Stage of each row:
[  63 -231  174   61 -197  -80   61  -24  -74    7  -23  -90  154   95
  -42 -184 -215  -77    9  -97  -17  -77   97   34 -231  307 -112 -196
 -182    7  -49  142 -244   22  121   26  -19   -4 -118]
37
[ -56  170  -86  -55  -17   76 -156  -74  204    6  -21  -76   -1   86
  215   89   25  -72  -63  106  -43  -67  111  231  -18    8   26  -54
   80   58  123  -39  -33  -13 -163  -25  215  140  -95]
3
[-147  104  -90   76   67   90  -36  102   89   50  110  114  -14   38
  136  103   61 -189    2  -42   97   60   -9  121  251  149   27   76
   65   59  -83 -102  129  -30   14  -54 -153   36  -34]
9
[  17 -230   96   30 -176 -161  -63 -120    4   26   53  -59  194  135
    5  -73 -167  -20  -12   12  -56  -29  -14  -60 -220  198 -101 -246
 -198  216   81  111 -193   66   10   66 -327  -36   11]
20
[ -55 -158 -286   77 -129 -101 -160  -18  -43    0   14 -163  -41   35
   34   30  190 -150  -99  173  158  -30 -261  -16    6  -31   68   98
  -53   89   31 -345   27  190 -296   65 -183  114 -212]
25
[-226  143 -198    1   73  101  -39  171  126   54   50   51  -37   -1
  204  123  101 -142   57  -12   95   -4  -26  169  249  220   34   79
   24   81  -62 -125  121  -46  -80  -46 -109   78  -79]
7
[-139 -132   29  -11  -57   12   51   12   15  -65   -4  -65   64 -158
  185  -57   37  119   45    8   13  -63    8   64 -101  202  -63 -130
 -146  163   95  116  -76   -6   68  -91   72  -92 -128]
31
[  38 -106 -238  159 -110  -59 -192  -12  -59  -75   24 -143   15  -56
   53  -74  111 -181  -56  110  166  -69 -258   31  -67   23   37  163
  -75   18  -64 -356   51  168 -369   19 -114  199 -188]
21
[-188  -46  258   17   43  128  -65   24  205  -77   56   73  281   70
  273  -56  -85    2  111  -73   14  -11  290  108  -86  218 -234 -113
  -68  203   -9  216 -128  -47  298  -54 -164  -56  -45]
16
[ 117  -74   32  127   25 -108  132  -51  -13  -42   94   -3   91    6
  -13  -87  -60   36  -21 -128  -80   56  -40  -87  -18  250  -19 -238
 -133  133   36  211 -101  -83 -141   28 -177   -4   99]
12
[-152 -120  167  -22  -94    6  -53    6   98  -68  -44  -66  238  -36
  247 -117 -118   69  108  -12   11 -143  143   96 -231  296 -187 -148
 -198  230   54  165 -169   36   93  -53 -150  -23 -103]
21
[  -3 -199  158  111  131   74  -97 -196  198 -186  162  -27  190  -17
  135  -73  156  125  -60   66   72   83  177   52  -18 -149 -196  -62
   15  165  126  120 -122  -62  132  -18   35  -40   -7]
28
[  17  -69  -44   26 -241  -92   -5  -61 -132   20 -104 -131  -91 -185
   83  -71  -52  -40  -98   77   57 -184 -147  138 -135  158   79  -22
  -88   28   92  -93   -1  157 -179 -120  165   23 -184]
29
[ 106 -267   97   99   46  -64 -109 -190  120   10  243  115  174  279
 -129    2   48   19 -198   16  -26  238   76 -159  118 -126 -235 -198
   82  142  133  164 -229   42  135  179 -263 -116  194]
19
[ -75   54  106  -31   17   41  -67  -12  150  -62   -4  -49  271  226
  177  -53 -142   21   74  -71 -154  -89  224   43 -203  234 -190 -258
 -106  157   35  213 -259  -45  -33   93 -134  112    4]
2
[  47  275 -214   51   -2   96    9   62 -133  -51  -98   15 -109  167
  101   80  220  -51 -288  -28 -185   77 -109 -217   25 -101   55 -126
  260  -87  128  -10  -95  284 -356  107  307   64 -168]
5
[-121  -93 -149  -17  -84   13 -156  -32   48  154   97  109 -135   50
   25  170  167 -104 -231  166  143  103 -102   75  317 -122  -26   84
  196   62  139 -169   54  191   71   -6  -28 -123  -36]
24
[ 127 -246 -112   57  -45 -166   18 -125  -56  -33   86  -54   74  193
 -112  -15  155  139 -226   36 -138  180 -149 -354  -50  -59 -102 -327
  -26  172  235  164 -280  157 -193  225 -166 -110   49]
21
[ -12  156 -117   82   76   63   49   72  -12  -58   59   58   17  -81
  138   -5   19    4    5 -107  -87    9  -87    0   53  217    7  -96
  -22   48  -11   68   17  -39 -212  -37   39   61   30]
5
[-209  -83  -93  -17  -60   70 -117   77   58   60  -14   -4  -57  -30
  134   50  146 -100  -92  116  228  -67    4  199  212   43  -88  169
   93   33   27 -189   24  154   54  -48   13   -6 -180]
29
[ -16  252 -153   10  -89   53   75  116 -180   66 -158   53 -167  218
   74  118  165 -126 -322  -48 -140   63  -80 -203   99   -9   83 -126
  285  -81  125    6  -80  353 -224   87  207  -23 -210]
9
[  54 -132  -76   43 -204 -153   57  -98 -223   33  -11  -40  -51   49
  -42   17   48   34 -219   41 -127   46 -234 -247 -121   12   56 -256
  -28  117  200   49 -120  245 -137   54  -40 -135  -84]
27
[  25 -210  -72  -12   38    7  -83 -174  164   43  140    6 -100   96
  -56  100  273   69 -291  173   83  189   59   57  284 -272  -90  -52
  220   33  258   27 -117   39   90   65  245 -133    7]
32
[ -91 -105 -241   52 -126  -49  -38   51 -151   46   16  -31 -110    0
   11   66  184  -99 -151   88   81   30 -267  -92   96    3   60   30
   26   39   51 -223   28  224 -142   31  -61  -34 -180]
29
[ -55 -189  139    4 -243  -52   60  103  -99   47 -124 -107  147  141
   16 -174 -213 -131   41 -104   19 -156  119   59 -224  403 -136 -145
 -182  -11  -93   90 -262  108  125   44  -60   21 -227]
37
[ -65  -85 -123  -57 -185   22   42  116 -138  222  -29  118 -211  127
 -101   99   91 -122 -288   15   37  102  -71  -15  292   53  -37  -37
  227 -136   85  -28 -101  258  144   54  238 -184 -130]
36
[-183    8  -63  -49  107    6   67  125  166  -94   27  -92  247    4
  237  -62  -60  152  255 -113 -120  -92   77   32 -127  464 -138 -271
 -305  273    5  246 -178 -206 -140   55 -255   86   31]
3
[  51   -2 -157  106 -181  -76  -81   26 -157  107    8   32  -75  155
  -62   39    5 -269 -197   13   31   32 -215  -83   62   59   71   18
   83  -43  -28 -212   14  259 -192   64 -132   51 -112]
15
[ -89 -221  144  -77 -251  -66  -32  -53   36  137  -22  -65   86  261
   -2    6 -151 -133  -53   36  -21  -19  163   81 -137  165  -71 -211
  -71   72   67   86 -227   69  295   50  -34  -95 -168]
36
[  89 -174 -134   -2 -214  -88 -105 -136  -26   77  -32 -158 -120  217
  -96   45  134 -146 -284  175   27   51  -57    6  -22 -171   63  -67
  118  -71  159 -155 -151  198  -96  110  252   17 -235]
35
[  53  -84 -170    6 -184 -122    5  -73 -176   18  -37  -43  -51  168
  -13   72  160   49 -284   74 -195  133 -234 -368 -129  -92   41 -303
   56  120  262   59 -188  323 -212  151   19 -139 -121]
21
[-206 -105   12   20  -62   68 -122   13   31  101  117  137   -6   20
   91  103   50 -130  -82   71  156   42  -10  120  214   15  -81   89
   90   90   14 -125   68  115  259  -73 -140 -121  -56]
28
[  32 -220  105   20 -125 -128  -48 -110   46  -89  -64 -192  222   95
   81 -162  -68   83  -24   32  -25 -125   80  -31 -295  169 -166 -224
 -191  197  129  151 -293   97 -131   89 -163   48  -93]
22
[  32   10   58   76   76    6  -40  -14   93 -182   17 -125  333  186
  131 -162 -102   44  109 -118 -150  -94  144  -50 -286  246 -199 -246
 -191  137  -33  183 -284  -68 -226  143 -189  213    5]
2
[-177  -42 -115  -82 -158   25 -152    1   14  231   47  163 -164  123
   41  227  120 -132 -274  162   90  105  -79   51  311 -104  -20   33
  253   59  173 -138   34  275  167   -6   -7 -195  -62]
23
[  61  156   59   25  -75    6   63  -42  -68    4 -106   -1    1  271
   75   38   25  -64 -249  -61 -194   39   92 -158  -87    7   11 -263
  169   15  158  175 -190  216 -117   87  128  -10 -126]
9
[-130  -77  168   37  -36   93 -121  -54   93   11   91  129   96  -72
  173   -4  -44  -28  -41   33  108  -17  113  173   73   64 -162   31
   45  122   44   37    4   63  254 -129  -43 -106   -4]
24
[  86 -224   85   83 -238 -166   19 -129 -161   41   51  -54   67   21
  -81  -94 -192  -75  -56  -16  -54  -50 -116  -32 -214  187    8 -200
 -183   77   28   31 -113   67   23  -13 -120  -48  -38]
32
[-164  -86   99  -43  -87   50  -32  -28   84  -54  -66  -95   71  -95
  243  -42   29   63    1   70   58 -122  129  168 -118  120  -90  -66
  -63  142  120   71  -91   55  105 -105  139  -46 -201]
30
[  57  -42 -196   51   77   43 -140  -75  177  -43   41  -69  -77   94
   50   54  331  -24 -260  153  115  124   11   41  228 -224  -49   65
  228   -5  166 -104  -72  114 -232   97  216   66 -104]
16
[-166 -255  216  -30  -85   21    9   40  121    8   33  -37  242  136
   96  -99 -139  -23  125  -64   38  -41  255  117 -124  310 -220 -170
 -183  135  -36  191 -239  -76  364   20 -139  -71 -113]
36
[  17 -173  -75   33  -44  -16    3  -16  -59   82   75   72  -93   55
 -105   20  137   -3 -252   35   71  102  -61  -26  254  -39 -113  -33
  152  -38  110    3 -112  155   41   63  101 -119   -2]
32
[ 105 -226  -32   70  -12 -104  -28 -174   10   -3  170   50   49  107
  -86   22  116  111 -218   54  -77  203  -97 -213   60 -107 -102 -241
   37  160  219  148 -170   85  -31  117 -111 -155  122]
22
[ 155   73  -18  234   50    5  118   81 -193 -143  -17   13   86   72
   -4 -157   44  -70 -121 -207  -68   23  -84 -232  -41  168  -65  -97
   24  -56  -87   73 -122  157 -312   94  -70  118  -59]
11
[ -12  -51  274   40  -16   -8  -31  -75  186  -72  -48 -109  273  239
  152 -121 -143  -66   25  -65   -7 -105  347  114 -197  207 -174 -178
  -83  146   20  209 -248  -23   55   51 -171  112  -88]
12
[ -36  210 -252   99   15   64   -2  124  -96  -34   21   31  -59  -50
  133   44   81 -119  -31  -65  -58    0 -216  -36   58  160  100    0
   20  -13  -59 -131   93   71 -323  -19   38  122  -83]
5
[ -38  198 -314    9  145  161 -115   72   96  -70    9   -4  -71  101
  142   98  318   11 -189   60  -41   80  -42  -19  209 -131  -58   17
  243  -51  106  -90  -69  115 -345  116  285  133  -81]
1
[  42  111 -129  -54  -55  -10 -105 -108   62    8  -23  -79   27  309
   68   97   70  -12 -200   77 -221   44   26 -100 -105  -92   -5 -269
  111   63  211   64 -219  126 -243  164  131   80  -57]
1

Stage of each row:
[  11 -103   92   54  362  175  -83 -274  146 -129  231  182  119  -42
  366  -18 -133 -291  -38  -55   64  -58  -62  110  203   60 -277 -125
  175  138  218   62 -293  488 -247   94  -53 -133 -104]
12
[ -40 -169   56  166  191  -43    6 -121  179  -99  190  285  194   33
  282  191 -326 -254    2   20  -35 -241   92  126  142   47 -384  100
  102  156   99  135 -236  248 -113  134 -179  -61 -200]
7
[ 231  -69  -63  109 -167  -43  132   41   79 -281   78  -76  -16 -158
  193  178  -45 -229   84   41  -39  126  -89   73   -8   57 -160  156
 -170  -96  -91   67  100  -21 -119  104 -204  200   45]
23
[-246  215   39 -150   87 -124  -32   56  -14  130  -26 -150  -69  105
 -138  -84  280  211   20   38  135   38  -76 -138   47  211   23  -30
   76  130  167 -266 -110  199  180  180  208  -37  115]
3
[ 229 -104   -5  108  -62  -99   31   70  105 -335  118   26  -16 -205
  253  229  -91 -251  110  145  -33  -62  -72  193  -32  161 -279  167
  -99  -72  -89  146   55  -62  -85  245 -383  212   46]
28
[  -1   22 -114   -7  -35 -215   19  -39  146  -83  -54   50  -97   67
   90  164  -78  -51   35  -15  -11  -40  -88  -21   74  101 -248   78
  -71  -52  -20   -5  -31   17   41   29  -27   33   82]
4
[ 220   11 -262   13   54 -112   -6   17   95 -128 -180 -273   58 -156
  199  179  270   87   19   24  -26  342 -222    5  121   47 -202  238
 -319 -179  -88 -290  142   82   70 -143   13  127  170]
23
[-102  112  -67  200 -567 -406  286  328  197  283  -93 -245 -106  267
 -324  215  -79  261  208  -26  -36   72   87 -239 -197 -130   38  158
 -345  -51 -422  -54   55 -127   16   68   -6   68  -60]
15
[ -29   97  279  -61  284   86 -264   46   81 -106  197  -63  -65 -150
  180 -120  138   54  106  198   13 -300  -13  275 -106  182 -146 -143
   63  137  -96   46 -190  207   -3  600 -301   69  -30]
31
[-190   77  189   -5  324  -65 -171  -23  176  161   -7   89  -89  141
   36  -12  128  289   55   98   96 -288  -40   67  -17  164 -184  -72
   24  133  -23    1 -229  253   95  300  -49 -160   25]
9
[ 117  -59 -240   57  106  -53  -72 -101  140  -81 -184  -64   34  -34
  211  189   45   26  -66  -93 -166   -3  -70   95   91  -54 -328  185
 -278  -60 -146  -68   29   68   63  -73   80   31   24]
1
[ 242 -193 -222  158 -223 -118  156  -57  161 -207  -55   59 -163  -22
  159  287 -195 -261   25 -141  -81   45  -92   34   19  -51 -274  127
 -252 -170 -211  203   78  -47 -181 -106  -97  107   40]
6
[  -9 -105 -105  -80  208  -32   27 -174  110  -52 -106  154 -167  121
   24  147   52  -79  -87 -115  126   36  -55  -16  240   90 -161  -47
   49  -38   63   36  -76  202   63 -145  205  -22   83]
9
[  40  -58 -105 -118  257  -81  -76  -57   62 -205   15   -8  -69 -171
  199   78   94  -84  -14   21   49   88 -127   54  259  177 -215   75
  -10   -6   25 -162  -75   85  169   32  -77  180   68]
28
[  22   25   10  -84  275   96  -84 -173  123 -103   20  -13  -73  -52
  213  -53   97   -8  -25  -56   18   65 -115   46  182   34 -138  -79
  -34   24    4  -84 -124  243   32   56   54   26   29]
19
[-109  108   87 -109  220  206    2  -91    0   48   81 -185  -47  -28
   16 -219  287   86  -36 -106   91  214  -69  -93  142   -2  123 -163
   36  158  104 -233 -160  376   27   93  262   -7   -6]
18
[  31  -93 -155   77   28 -195   24  -66  180   -8   11    5  -37   24
  163  177 -104  -97   44  -64   68   86 -137  -60  170   83 -277   92
 -130  -69  -91  -62 -117  182  -94  -91  -81    3    4]
16
[ -70   87  181 -138  263   36  -95   -1   81 -166  116   47  -60  -76
   73  -45   98  -25   32  111   32 -130   46  134   81  129  -67 -129
  200  153   92  -12 -140  116  169  339  -70  109   10]
31
[ -23   13   60   69  -45 -117   19   12  118  -10  154  -30  -46   21
  100   56  -70  -95  111   42   99  -28  -84  -13    7  145 -154    4
  -37   14  -57   17 -137  198 -156  203 -170   10  -19]
17
[ 161    0 -110  222 -503 -210  220  152  163  -33  -13 -161 -130   58
  -16  207 -145  -70  163  -61 -100   65  -49  -59 -219 -106 -113  111
 -329 -137 -318  129  104  -81 -235   85 -143   86   15]
7
[ -79  -19  149  172 -292 -178  133  236   91   87  144  -68 -141   69
 -122  112  -99   57  178   79   29 -195   73   -6 -191   89  -43  104
 -188   62 -338  150  -63  -43  -60  386 -256  126 -116]
19
[  11   48    6  147 -343  -79  244  176   25  -33    4 -122  -15   52
 -136  137   33  -16   77   -7  -63   29   70  -64 -175  -28   24  132
 -123   65  -42   50   96  -55  -31  173   55   81    8]
3
[   6  -19 -144   -3   66 -130  -53  -77  101 -103  -48   17  -67  -28
  159  126  -21  -68  -16  -47  -40  -67 -113   26   98  124 -288  110
 -104   -4  -17  -31  -57   51   46   48  -13   39   64]
1
[   1  229  145  126  -21  -55 -103   97  262  179 -120 -184  -18  156
   22    8  152  429  153  100 -134 -178   -9   96 -296 -125 -117  -34
 -277   -4 -290    8  -21  128  -27  334  -60 -138   27]
9
[-124   -7  117   70  -14  -86   55  227  -71   63  180 -187   38 -101
  -54   18  195   79  103  145  149   14  -24  -32  -28  260   -4  176
  -61  156  -24 -166  -96  155   36  338 -152  125  -51]
23
[  40  117  159  -95  565  265 -293  -84  101  -86  -67 -135   66 -173
  272 -139  409  335  -37  120 -113  -93  -50  272   36    1 -136  -22
 -120  120  -53 -175  -75  245  238  320    9   28   29]
26
[  89  145  169 -144  352  255 -115 -164   75 -243   26  -19  -23 -102
  226 -113  267   15  -23   83    7   34  -89  169   72   77  -47 -137
   81   46  166  -28  -19  228   77  239   65   38  128]
22
[ 272 -156 -146  317 -456  -26  195  155   19 -147   66 -235 -111 -194
  113  169  -38 -194  109 -103 -133   66 -129   29 -265  -40 -145  215
 -427  -74 -311  161  122  -62 -347  158 -222  145    4]
2
[ 124  -24  -19  133   89   51   45 -107  187 -128  -10   58  121    6
  230  137  -46  -82    2  -24 -101    8  -18   85   23  -91 -233   48
  -59   26   67   48  -29  189 -104   21   10  -69   -2]
7
[  30   47  -32  144    3 -120  -16  -21  227   48   11  -57  125   77
  179  119  -79   36   85   12  -60   -6  -50   17  -18  -55 -258   57
 -138   -4  -71  -60 -101  238 -142   73  -79 -101  -42]
9
[ 103  -75   16  -30  295  -11  -70 -174  124 -359  174  206  181 -140
  415  164 -173 -350   -8  132    7  -54  -34  197  263  190 -372  106
  151   24  213   19 -104  178    5  125 -224  114  -29]
24
[ 274 -176 -251  210 -194  -85  151  100   46 -185 -228 -108 -268 -185
   47  280  235   21   16  -91  -52   85 -251    3 -147  112 -185  275
 -407 -130 -174  128  232 -222  -20  -46  -46  107  285]
0
[ -33  214  124 -196  396  180 -156 -120  104  -40 -115 -117  -98   -9
   90 -163  398  307  -32   32    2   61  -92   70   89   22   15 -142
  -25   58   40 -180  -44  213  247  168  209    0  140]
21
[  60  -28  -69  -35 -200  -29  233   87   13 -185   12 -107 -181  -81
  -71   75   32  -99   23  -92  -41  196   29  -72   88  -47   75   73
 -127   -1 -144  -30   84 -133  145   28   61  308   -3]
25
[ -17  182  104 -191  394   28 -299  -57   82 -106   49 -143    9 -128
  242 -115  258  130   43  170   33  -51 -127  181   87  194 -179  -80
   25   33   24 -216 -130  263  128  338 -110   61   78]
28
[ -20    0   25  -96  283  156  -81 -197   66  -89  126  -43  -69  -89
  222 -136   75 -100  -39 -106   58  103 -120   15  221   46  -96 -129
   17   79   42 -114 -202  347  -48   75   65   32  -32]
19
[ 177 -327 -197 -132  -50    9   22 -216    6 -212  -37  155 -404  105
    2  279 -163 -473 -119 -175  144  -78   42  184  248  130 -196  -48
 -120 -288 -391  373   37  110 -137  -76   63  266  -54]
18
[  63   61  -97  125 -297 -200  165   57  183  -19  -16  -84   -5  111
   24  176 -140  -59  108  -43  -72   89  -17  -78  -58  -93 -139   74
 -161  -71 -115    3   26   35 -121   12  -21   22    3]
7
[ 178 -216 -161   55    1 -100   69   16  103 -287   62   26 -122 -226
  191  206 -102 -276   26  -64  -36   65  -69   78  150   49 -237  105
  -97  -36 -133   51  -27  -53   -5    2 -207  246   -1]
31
[ -40    0  -86   60 -297 -155  275  -27  169  -53   71   63  -25  176
  -38  149 -333 -236   39 -166  -75   96  122 -148  111 -182  -68   -7
    0   25  -46   51  -65   32  -60  -78  107   82 -137]
8
[ -56  196   61   88 -358 -252  117  305  105  145  -33 -303  -43  116
 -191   99  107  281  198  136  -28   18   43  -69 -221   10   39  146
 -285  -32 -325 -102   84  -73   73  299  -95  130   -3]
21
[-235  204  254   43   65   -9  -41   83  140  178   54  -23  150  216
  -67  -28    7  264   66  112 -111 -293  230   77 -134  -80  -54  -18
   19  238  -53  -26 -154  187  122  419   55  -83 -180]
5
[-133   72 -105  -51  151 -272  -45  -28  223  166 -188    4 -166  185
  -32  108  106  284   36  -39   89   15 -135 -130  138   85 -185   10
 -102  -36  -76 -163 -117  120  183  -82  107  -90  129]
10
[-404  240  200  -24  158 -149  -34  135  104  400   27 -121  129  276
 -217  -78  201  423   76   99  125  -83  108 -149    4   74   38  -38
   98  264   85 -302 -256  357  184  256  187 -180  -93]
10
[ -53   26   29 -133  196   97  109  -99   47 -113  -41   38 -137    9
  -29  -16  197   18  -67  -79   83  164  -24  -76  219   46   64  -63
   85   86  148  -84  -35  111  217  -30  258   87   88]
20
[-179  112  221 -182  609   51 -331  -93  107  -71  165   67  139  -89
  246 -113  123   61   -2  190   53 -240   30  220  196  207 -231 -128
  278  238  188 -175 -320  364  198  402 -115   -9  -71]
31
[-111  -23  164  103    9  -83  -26  103   37   36  276  -54   67  -38
   97   25  -66  -72  122  134  100 -155    9   57  -23  217 -154   88
  -19  136  -80  -13 -204  239 -124  401 -279   60 -151]
20
[ -55  126  171  132   38  -33   18  113  124   50  -23  -17  147  107
   -7  109  142  210   79  169  -40 -168   73   84 -181   44 -109   96
  -24  132   74   12   -7  129   47  311  -10 -105   23]
5
[ -12  159  144 -103  505  106 -333 -169  203  -61    0  -20  126  -31
  354  -75  128  204    4  146  -96 -189  -38  262  100   37 -290  -41
  -58   58  -56 -125 -162  300  137  308  -89  -33  -34]
22
[   1   42 -153  -17   84 -181  -66  -26  142   32 -154  -88 -131   31
   86   95  136  169   24  -38   10   40 -185  -42   61   87 -223   74
 -198  -70  -95 -141  -37   95   78  -19   35  -20  140]
5
[ -59   22 -136  252 -481 -537  203  304  223  244  -77 -150  -61  216
 -180  330 -144  182  227   46   25    0  -29 -194 -165   37 -181  256
 -329 -105 -346  -44   15  -91  -61   43 -187    8    2]
10
